Here is a tiny trained network, its code and every weight. The questions are about switching its units off for an input and a target symbol, where a switched-off unit gives its printed mean instead of its output.

import numpy as np


def w(rows, s, z=0):
    codes = np.array(rows[::2]) - 128.0
    scale = np.full(codes.shape[1], s)
    scale[-1] = z or s
    return codes * scale


def norm(h):
    return h / np.sqrt((h * h).mean(-1, keepdims=True) + 1e-5)


def f(y):
    return np.maximum(y, 0)


def softmax(a):
    e = np.exp(a - a.max(-1, keepdims=True))
    return e / e.sum(-1, keepdims=True)


def log_softmax(a):
    a = a - a.max(-1, keepdims=True)
    return a - np.log(np.exp(a).sum(-1, keepdims=True))


def net(x, mask):
    ids = ['βγελπτφω'.index(c) for c in x.split()]
    T = len(ids)
    res = E[ids] + P[:T]
    r = norm(res)
    for j in range(2):
        rows = slice(4 * j, 4 * j + 4)
        q, k, v = (r @ M[0][rows].T for M in (Q, K, V))
        z = softmax(np.where(np.tri(T) > 0, q @ k.T / 4**0.5, -1e9)) @ v
        o = O[0][rows]
        res = res + np.where(mask[j], z, o[:, -1]) @ o[:, :-1]
    y = f(norm(res) @ A[0][:, :-1].T + A[0][:, -1])
    res = res + np.where(mask[2:10], y, B[0][:, -1]) @ B[0][:, :-1]
    return log_softmax(norm(res)[-1] @ U[:, :-1].T + U[:, -1])


Q, K, V, O, A, B = {}, {}, {}, {}, {}, {}
E = w([
[168,146,136],'β',
[90,115,170],'γ',
[92,99,192],'ε',
[163,231,1],'λ',
[153,152,125],'π',
[132,155,113],'τ',
[154,65,111],'φ',
[77,215,215],'ω',
],0.0072)
P = w([
[74,190,113],'0',
[180,158,200],'1',
[159,158,169],'2',
[153,152,161],'3',
[170,98,32],'4',
[64,156,2],'5',
[174,121,54],'6',
[196,137,97],'7',
[133,217,167],'8',
[163,149,78],'9',
],0.0028)
Q[0] = w([
[112,215,233],'head 1',
[145,37,32],'head 1',
[107,243,186],'head 1',
[116,179,222],'head 1',
[203,94,164],'head 2',
[179,120,115],'head 2',
[254,155,7],'head 2',
[119,174,38],'head 2',
],0.0065)
K[0] = w([
[17,144,46],'head 1',
[210,122,193],'head 1',
[58,90,69],'head 1',
[59,157,93],'head 1',
[137,112,170],'head 2',
[168,116,147],'head 2',
[247,114,123],'head 2',
[165,145,99],'head 2',
],0.011)
V[0] = w([
[10,147,116],'head 1',
[93,150,247],'head 1',
[57,128,55],'head 1',
[86,157,167],'head 1',
[137,121,148],'head 2',
[121,133,133],'head 2',
[144,129,2],'head 2',
[195,114,124],'head 2',
],0.0042)
O[0] = w([
[136,144,6,118],'head 1',
[122,252,106,139],'head 1',
[129,71,30,98],'head 1',
[72,176,59,232],'head 1',
[95,136,106,123],'head 2',
[131,119,134,136],'head 2',
[221,168,211,141],'head 2',
[99,216,84,253],'head 2',
],0.0033,0.00052)
A[0] = w([
[91,133,123,83],'neuron 1',
[62,146,198,146],'neuron 2',
[136,2,55,189],'neuron 3',
[38,63,168,19],'neuron 4',
[94,182,81,249],'neuron 5',
[130,82,127,253],'neuron 6',
[63,126,93,111],'neuron 7',
[184,123,127,245],'neuron 8',
],0.0063,0.0023)
B[0] = w([
[118,117,160,136],'neuron 1',
[10,183,64,177],'neuron 2',
[83,124,247,165],'neuron 3',
[49,62,2,155],'neuron 4',
[181,52,187,253],'neuron 5',
[56,78,129,161],'neuron 6',
[224,65,198,152],'neuron 7',
[29,69,117,217],'neuron 8',
],0.0041,0.0043)
U = w([
[73,241,216,117],'β',
[141,182,2,151],'γ',
[131,168,113,87],'ε',
[38,90,60,254],'λ',
[171,145,242,11],'π',
[191,18,68,151],'τ',
[77,53,200,124],'φ',
[152,177,122,102],'ω',
],0.0079,0.0034)

Each question gives the input, a string of symbols that net reads in full, and the target symbol t.
The units are the heads (4 rows each of Q, K, V and O) and the neurons (one row each of A and B). Each row of codes is followed by its name. A weight is (code - 128) times the scale printed after its matrix; where a second scale follows, it is the last column's (O, A, B and U).
mask holds one flag per unit, heads first, then neurons. A switched-off unit (its flag False) gives its mean, the last column of its rows in O or B, instead of its output. The means were averaged over made-up inputs and are rounded, as every weight is.
A unit's drop is (log p(t) with every unit on - log p(t) with that unit switched off) / (log p(t) with every unit on - log p(t) with every unit switched off).
The circuit of an input: a set's keep is (log p(t) with only the set's units on - log p(t) with every unit switched off) / (log p(t) with every unit on - log p(t) with every unit switched off). Starting from all 10 units, units are removed one at a time, each time the one whose removal leaves the highest keep (on an exact tie, the one counted first), for as long as the keep stays at least 0.8.
circuit, biggest first: the units of the circuit, biggest drop first
top k neurons: the k neurons with the biggest drops, biggest first
heads that matter: for each layer, one digit per head in row order, 1 if its drop is at least 0.15 and else 0, layers parted by /
drop when u is switched off: that unit's drop, to one decimal
input λ φ π, target λ: circuit, biggest first : [head 1; neuron 5]
input τ τ π, target τ: circuit, biggest first : [head 1]
input π π β λ π, target π: heads that matter : 10
input β γ φ π π τ π, target π: top 2 neurons : [neuron 2; neuron 4]
input τ τ π β φ λ φ τ, target φ: top 2 neurons : [neuron 8; neuron 2]
input φ φ β φ ω β, target π: circuit, biggest first : [head 1; neuron 4]
input β φ β, target β: circuit, biggest first : [neuron 5; neuron 7]
input π φ π γ, target λ: circuit, biggest first : [neuron 4; head 2]
input π φ τ τ τ, target φ: heads that matter : 10
input τ ω ε π, target τ: circuit, biggest first : [head 1; neuron 5]
input λ τ τ τ ω τ τ τ β, target τ: top 4 neurons : [neuron 2; neuron 3; neuron 8; neuron 5]
input π τ π ω λ ω γ τ γ, target λ: drop when neuron 4 is switched off : 0.3
input β β φ β γ τ τ ω τ, target τ: drop when head 1 is switched off : 0.9
input π φ τ τ, target π: drop when neuron 8 is switched off : 0.0
input τ φ τ β π γ τ ω β, target γ: circuit, biggest first : [head 1]
